A =
[[127 128 129 127 127 128 126]
 [130 134 131 126 128 127 125]
 [131 127 111 153 145 126 149]
 [131 134 126 134 134 127 131]
 [136 142 124 142 142 126 136]
 [132 135 126 135 135 127 132]]
Rows and columns are numbered from 1.
The entry in row 1 and column 1 is 127
Which number is the entry directly below the largest entry? 134
The entry just right of the smallest entry is 153
The entry in row 2 and column 1 -> 130
Which number is the entry directly above the largest entry? 126
Which number is the entry at row 1, column 3? 129
The entry in the bottom-right corner: 132
Which number is the entry just left of the largest entry? 111
The entry in row 3 and column 1 -> 131
Which number is the entry directly below the smallest entry? 126
The top-right entry: 126

Questions about the row below.
1) Report the entry just left of 132.
2) Report the entry just left of 119.
[154 109 119 132 153]
1) 119
2) 109

Read these off the row that follows.
1) What is the 1st entry?
2) What is the entry just left of the centre entry?
3) What is the third entry from the left?
[133, 109, 150, 138, 138]
1) 133
2) 109
3) 150

Read these off the table that follows. Rows and columns are numbered from 1.
1) Which number is the entry just left of 139?
2) Which number is the entry in the bottom-right corner?
3) Which number is the entry at row 1, column 1?
4) Which number is the entry directly below 145?
5) Which number is the entry in row 3 and column 1?
6) Which number is the entry in row 2 and column 1?
7) Which number is the largest entry?
8) Which number is the entry just left of 138?
122  132  151  126  132  139  144  117  108  104
107  145  134  122  133  102  115  115  102  108
116  124  146  132  154  146  153  138  116  119
1) 132
2) 119
3) 122
4) 124
5) 116
6) 107
7) 154
8) 153
